Here is a tiny trained network, its code and every weight. The questions are about switching its units off for an input and a class, where a switched-off unit gives its printed mean instead of its output.

import numpy as np


def w(rows, s, z=0):
    codes = np.array(rows[::2]) - 128.0
    scale = np.full(codes.shape[1], s)
    scale[-1] = z or s
    return codes * scale


def norm(h):
    return h / np.sqrt((h * h).mean(-1, keepdims=True) + 1e-5)


def f(y):
    return y / 2 * (1 + np.tanh(0.7978845608 * (y + 0.044715 * y**3)))


def log_softmax(a):
    a = a - a.max(-1, keepdims=True)
    return a - np.log(np.exp(a).sum(-1, keepdims=True))


def net(x, mask):
    res = np.array(x, float).reshape(1, 8) / 4 @ E
    u = 0
    for l in range(2):
        y = f(norm(res) @ A[l][:, :-1].T + A[l][:, -1])
        res = res + np.where(mask[u : u + 14], y, B[l][:, -1]) @ B[l][:, :-1]
        u += 14
    return log_softmax(norm(res)[-1] @ U[:, :-1].T + U[:, -1])


A, B = {}, {}
E = w([
[131,133,130,131,126,126,124,130,126,125,130],'x0',
[156,19,185,92,135,128,118,179,75,112,142],'x1',
[123,130,125,129,133,128,127,130,124,129,128],'x2',
[129,131,127,126,130,130,130,131,128,125,124],'x3',
[241,157,143,134,166,128,147,140,91,255,152],'x4',
[132,130,134,123,123,130,130,132,137,126,127],'x5',
[166,127,170,145,242,15,154,93,163,119,105],'x6',
[125,128,127,133,125,125,129,131,130,131,129],'x7',
],0.0087)
A[0] = w([
[155,107,166,145,110,137,119,147,97,148,146,68],'L0N1',
[105,205,29,112,81,195,113,109,135,170,130,96],'L0N2',
[105,163,113,143,134,107,117,105,148,115,134,2],'L0N3',
[111,140,142,125,136,126,126,135,132,101,151,84],'L0N4',
[129,63,163,125,82,181,106,195,69,126,163,105],'L0N5',
[172,141,75,109,67,213,112,150,84,207,168,70],'L0N6',
[126,114,156,137,122,153,142,162,113,145,164,55],'L0N7',
[166,225,75,124,125,128,147,123,142,194,116,93],'L0N8',
[143,171,116,124,86,209,129,180,76,206,179,51],'L0N9',
[76,180,69,144,127,121,115,61,180,71,144,70],'L0N10',
[47,102,70,132,3,229,81,168,121,78,112,166],'L0N11',
[87,199,125,133,137,120,167,94,182,98,129,147],'L0N12',
[97,197,89,153,129,112,142,71,181,94,150,34],'L0N13',
[101,54,157,74,139,109,108,162,116,54,126,89],'L0N14',
],0.006,0.0046)
B[0] = w([
[122,100,97,100,141,108,145,152,136,135,105,134],'L0N1',
[46,152,141,194,56,138,125,65,108,59,191,189],'L0N2',
[206,76,131,94,138,121,120,99,111,128,114,121],'L0N3',
[139,126,137,154,130,112,121,110,110,141,115,122],'L0N4',
[183,57,122,63,135,123,100,189,119,169,61,186],'L0N5',
[64,59,142,190,88,111,64,104,179,87,2,191],'L0N6',
[153,99,127,104,156,100,128,128,141,136,102,126],'L0N7',
[38,178,164,168,107,211,151,108,133,101,158,172],'L0N8',
[100,72,123,193,61,116,63,92,182,72,31,180],'L0N9',
[147,88,74,81,122,83,100,168,168,147,79,174],'L0N10',
[215,219,141,79,251,109,210,135,97,225,244,255],'L0N11',
[152,101,80,110,112,142,57,133,138,180,75,172],'L0N12',
[172,66,81,61,119,118,95,173,109,154,81,154],'L0N13',
[49,110,174,206,115,140,152,134,148,85,123,174],'L0N14',
],0.0061,0.0088)
A[1] = w([
[181,121,176,61,168,139,181,178,36,152,207,32],'L1N1',
[97,204,97,125,153,107,161,90,129,161,183,52],'L1N2',
[160,95,183,125,175,79,167,159,94,127,173,97],'L1N3',
[67,115,75,51,80,176,119,165,122,72,177,143],'L1N4',
[104,85,89,97,150,37,115,113,194,13,37,88],'L1N5',
[152,242,136,149,171,150,149,105,133,174,130,12],'L1N6',
[115,127,73,83,81,119,116,142,98,105,177,107],'L1N7',
[52,61,216,209,132,133,132,114,137,10,125,77],'L1N8',
[110,136,122,115,147,158,99,148,131,125,147,126],'L1N9',
[112,224,67,128,166,105,185,120,172,142,145,104],'L1N10',
[135,254,90,103,146,128,152,81,126,180,195,1],'L1N11',
[69,126,77,47,93,157,103,152,91,109,195,132],'L1N12',
[131,177,94,116,119,124,139,116,135,141,170,59],'L1N13',
[118,122,118,95,109,122,125,136,99,114,147,121],'L1N14',
],0.0066,0.0038)
B[1] = w([
[2,206,199,231,168,206,132,188,235,157,81,254],'L1N1',
[171,82,87,86,119,99,124,118,87,120,137,194],'L1N2',
[56,179,110,116,97,171,165,142,147,90,155,227],'L1N3',
[167,158,152,156,209,84,142,120,190,156,139,179],'L1N4',
[123,45,142,101,28,238,100,212,57,160,79,250],'L1N5',
[137,124,62,82,137,98,116,97,151,59,193,189],'L1N6',
[191,136,156,144,163,99,134,96,156,127,119,139],'L1N7',
[188,202,79,119,102,44,191,45,55,75,229,217],'L1N8',
[148,131,153,147,124,92,149,120,142,124,95,134],'L1N9',
[200,74,99,84,106,119,89,100,68,130,105,222],'L1N10',
[219,84,97,85,142,43,90,73,107,86,161,228],'L1N11',
[167,136,145,156,194,86,140,121,169,144,138,178],'L1N12',
[158,103,137,141,126,103,131,113,93,114,128,148],'L1N13',
[148,122,129,187,157,99,117,95,125,156,94,126],'L1N14',
],0.0067,0.0052)
U = w([
[226,158,57,89,168,56,103,60,137,136,192,162],'0',
[147,40,97,89,70,155,60,174,109,174,15,221],'1',
[75,177,213,167,208,151,177,197,192,161,157,188],'2',
[100,108,147,113,74,90,196,145,32,30,183,10],'3',
[55,195,121,246,30,173,93,58,141,108,129,1],'4',
],0.012,0.0022)

Each question gives the input, the list of numbers given to net, and the class t.
The units are the neurons (one row each of A and B). Each row of codes is followed by its name. A weight is (code - 128) times the scale printed after its matrix; where a second scale follows, it is the last column's (A, B and U).
mask holds one flag per neuron, layer by layer. A switched-off neuron (its flag False) gives its mean, the last column of its row in B, instead of its output. The means were averaged over made-up inputs and are rounded, as every weight is.
A unit's drop is (log p(t) with every unit on - log p(t) with that unit switched off) / (log p(t) with every unit on - log p(t) with every unit switched off).
The circuit of an input: a set's keep is (log p(t) with only the set's units on - log p(t) with every unit switched off) / (log p(t) with every unit on - log p(t) with every unit switched off). Starting from the 12 units with the biggest drops (on a tie, the unit counted first), units are removed one at a time, each time the one whose removal leaves the highest keep (on an exact tie, the one counted first), for as long as the keep stays at least 0.8.
units of the circuit, in order: the units of the circuit, biggest drop first
unit that matters most: the unit with the biggest drop
k most important neurons: the k neurons with the biggest drops, biggest first
k most important neurons of layer l: the k neurons of layer l with the biggest drops, biggest first
drop when u is switched off: that unit's drop, to one decimal
input [1,1,8,-3,5,5,7,8], class 2: unit that matters most -> L1N1
input [-2,6,3,7,-3,-1,0,-7], class 2: 3 most important neurons -> (L0N6, L0N9, L1N1)
input [-1,6,-3,2,1,6,5,-6], class 2: 2 most important neurons -> (L0N6, L0N9)
input [-8,-5,6,-4,0,3,6,3], class 1: units of the circuit, in order -> (L0N11, L1N5)
input [-2,3,-1,0,-6,-5,-5,-1], class 2: units of the circuit, in order -> (L0N11, L1N1)
input [-2,-2,2,-3,-1,1,8,-6], class 1: 2 most important neurons -> (L0N11, L1N5)
input [-8,1,3,-3,-3,2,7,-1], class 3: 2 most important neurons -> (L1N8, L0N5)
input [-7,0,7,3,1,-2,-8,-2], class 4: 2 most important neurons of layer 0 -> (L0N6, L0N9)
input [-3,3,0,-2,1,-1,4,-6], class 2: 2 most important neurons -> (L0N6, L0N9)
input [-6,0,-6,-6,-6,-3,7,-2], class 1: 2 most important neurons -> (L1N5, L0N2)
input [-7,-7,-1,3,-6,7,0,7], class 0: 3 most important neurons -> (L0N11, L0N6, L0N9)
input [-3,0,-1,5,-1,-4,-7,1], class 0: 2 most important neurons of layer 0 -> (L0N11, L0N2)
input [-8,0,-5,-2,4,3,-6,4], class 4: 2 most important neurons of layer 0 -> (L0N2, L0N9)
input [-8,-5,8,3,-2,0,7,5], class 1: unit that matters most -> L0N11
input [1,-7,-6,-5,0,-8,-1,-3], class 0: 2 most important neurons of layer 0 -> (L0N6, L0N9)
input [-5,-3,-1,2,-1,7,-6,8], class 0: drop when L0N11 is switched off -> 1.2
input [-7,-3,1,4,5,-5,0,-6], class 4: drop when L0N11 is switched off -> 1.0
input [3,-6,1,8,-1,-8,3,7], class 1: drop when L0N11 is switched off -> 0.4
input [-3,2,-2,-7,0,8,4,3], class 3: 2 most important neurons -> (L0N11, L1N8)
input [-5,-6,2,-4,4,4,0,-2], class 4: units of the circuit, in order -> (L0N11)
input [-5,7,2,8,3,-2,1,-8], class 2: 2 most important neurons of layer 1 -> (L1N1, L1N5)
